Below is a small trained network, with its code and all its weights. Each question gives an input and a class and asks what happens when units are switched off, that is, made to give their printed mean instead of their output.

import numpy as np


def w(rows, s, z=0):
    codes = np.array(rows[::2]) - 128.0
    scale = np.full(codes.shape[1], s)
    scale[-1] = z or s
    return codes * scale


def f(y):
    return y / 2 * (1 + np.tanh(0.7978845608 * (y + 0.044715 * y**3)))


def log_softmax(a):
    a = a - a.max(-1, keepdims=True)
    return a - np.log(np.exp(a).sum(-1, keepdims=True))


def net(x, mask):
    res = np.array(x, float).reshape(1, 7) / 4 @ E
    y = f(res @ A[0][:, :-1].T + A[0][:, -1])
    res = res + np.where(mask, y, B[0][:, -1]) @ B[0][:, :-1]
    return log_softmax(res[-1] @ U[:, :-1].T + U[:, -1])


A, B = {}, {}
E = w([
[81,99,159,138,77,208,196],'x0',
[111,176,69,166,181,16,206],'x1',
[63,76,60,50,42,137,81],'x2',
[41,158,154,176,197,150,18],'x3',
[118,128,181,7,181,120,205],'x4',
[203,9,104,204,153,167,102],'x5',
[128,156,156,114,254,247,178],'x6',
],0.0096)
A[0] = w([
[140,142,178,119,112,83,200,219],'n0',
[116,112,140,173,147,64,154,70],'n1',
[97,97,106,68,56,116,49,153],'n2',
[77,125,100,110,101,73,102,114],'n3',
[97,115,143,75,250,114,195,95],'n4',
[168,119,133,115,86,110,104,254],'n5',
[118,143,154,101,98,82,140,115],'n6',
[59,155,104,59,79,135,89,149],'n7',
[151,41,130,133,124,98,76,136],'n8',
[80,114,205,135,174,148,65,25],'n9',
[143,141,48,183,182,175,90,252],'n10',
[66,91,236,139,191,164,49,52],'n11',
[111,124,158,106,83,155,174,63],'n12',
[117,86,102,148,100,113,110,103],'n13',
[58,58,191,126,77,185,195,81],'n14',
[186,21,139,128,87,165,111,145],'n15',
[80,131,108,81,92,122,124,110],'n16',
[170,176,134,126,127,214,195,207],'n17',
],0.012,0.0042)
B[0] = w([
[197,111,129,118,99,21,137,205],'n0',
[110,153,70,163,146,68,117,171],'n1',
[169,186,53,128,93,215,140,225],'n2',
[102,171,60,172,93,125,122,184],'n3',
[88,145,151,1,181,83,207,250],'n4',
[195,143,72,125,155,134,79,187],'n5',
[182,183,107,169,114,102,166,165],'n6',
[132,219,116,129,45,154,163,204],'n7',
[118,125,51,99,195,139,112,193],'n8',
[83,151,195,108,130,159,69,189],'n9',
[46,112,172,181,233,151,127,215],'n10',
[22,152,197,86,95,186,64,222],'n11',
[96,100,127,192,97,150,206,161],'n12',
[146,113,72,140,157,176,152,167],'n13',
[139,83,158,143,35,161,180,201],'n14',
[159,4,97,54,138,164,62,233],'n15',
[135,154,99,74,78,150,163,172],'n16',
[183,44,246,137,107,109,157,223],'n17',
],0.0085,0.015)
U = w([
[130,64,177,139,65,143,176,50],'0',
[127,221,80,132,60,135,136,22],'1',
[135,161,169,17,159,70,194,93],'2',
[189,99,200,201,161,126,119,254],'3',
[46,138,83,229,174,83,135,142],'4',
[61,181,206,109,123,170,60,244],'5',
[146,65,65,92,134,164,75,143],'6',
[181,161,98,175,132,3,125,105],'7',
],0.012,0.0022)

Each question gives the input, the list of numbers given to net, and the class t.
The units are the neurons (one row each of A and B). Each row of codes is followed by its name. A weight is (code - 128) times the scale printed after its matrix; where a second scale follows, it is the last column's (A, B and U).
mask holds one flag per neuron, in row order. A switched-off neuron (its flag False) gives its mean, the last column of its row in B, instead of its output. The means were averaged over made-up inputs and are rounded, as every weight is.
A unit's drop is (log p(t) with every unit on - log p(t) with that unit switched off) / (log p(t) with every unit on - log p(t) with every unit switched off).
The circuit of an input: a set's keep is (log p(t) with only the set's units on - log p(t) with every unit switched off) / (log p(t) with every unit on - log p(t) with every unit switched off). Starting from the 12 units with the biggest drops (on a tie, the unit counted first), units are removed one at a time, each time the one whose removal leaves the highest keep (on an exact tie, the one counted first), for as long as the keep stays at least 0.8.
units of the circuit, in order: the units of the circuit, biggest drop first
k most important neurons: the k neurons with the biggest drops, biggest first
drop of u: that unit's drop, to one decimal
input [4,-3,7,0,-6,-8,8], class 1: 3 most important neurons => (n7; n15; n2)
input [-5,8,0,-6,-7,4,2], class 4: units of the circuit, in order => (n10)
input [-6,8,7,-3,8,2,-5], class 1: units of the circuit, in order => (n2; n3)
input [6,-2,-6,0,2,-7,-1], class 0: units of the circuit, in order => (n14; n12)
input [8,-2,-7,3,0,4,2], class 5: 4 most important neurons => (n11; n9; n0; n10)
input [-8,-7,-6,-7,0,-1,-3], class 6: units of the circuit, in order => (n15; n5)
input [-6,-1,-4,-6,-4,2,-6], class 6: 2 most important neurons => (n15; n8)
input [-7,-2,-1,1,6,2,-5], class 6: 2 most important neurons => (n8; n0)
input [4,-1,4,-1,7,3,6], class 0: 4 most important neurons => (n14; n17; n12; n8)
input [4,-7,0,-2,1,-1,-5], class 6: 2 most important neurons => (n15; n5)
input [2,-3,-6,0,-5,1,-2], class 3: 3 most important neurons => (n2; n4; n11)
input [4,4,6,-3,5,7,6], class 0: drop of n17 => 0.5
input [3,1,-7,-1,-3,8,-7], class 6: drop of n13 => 0.0
input [4,-5,7,-8,0,1,-6], class 6: drop of n15 => 6.1
input [0,0,-8,-3,0,5,-8], class 7: units of the circuit, in order => (n1)
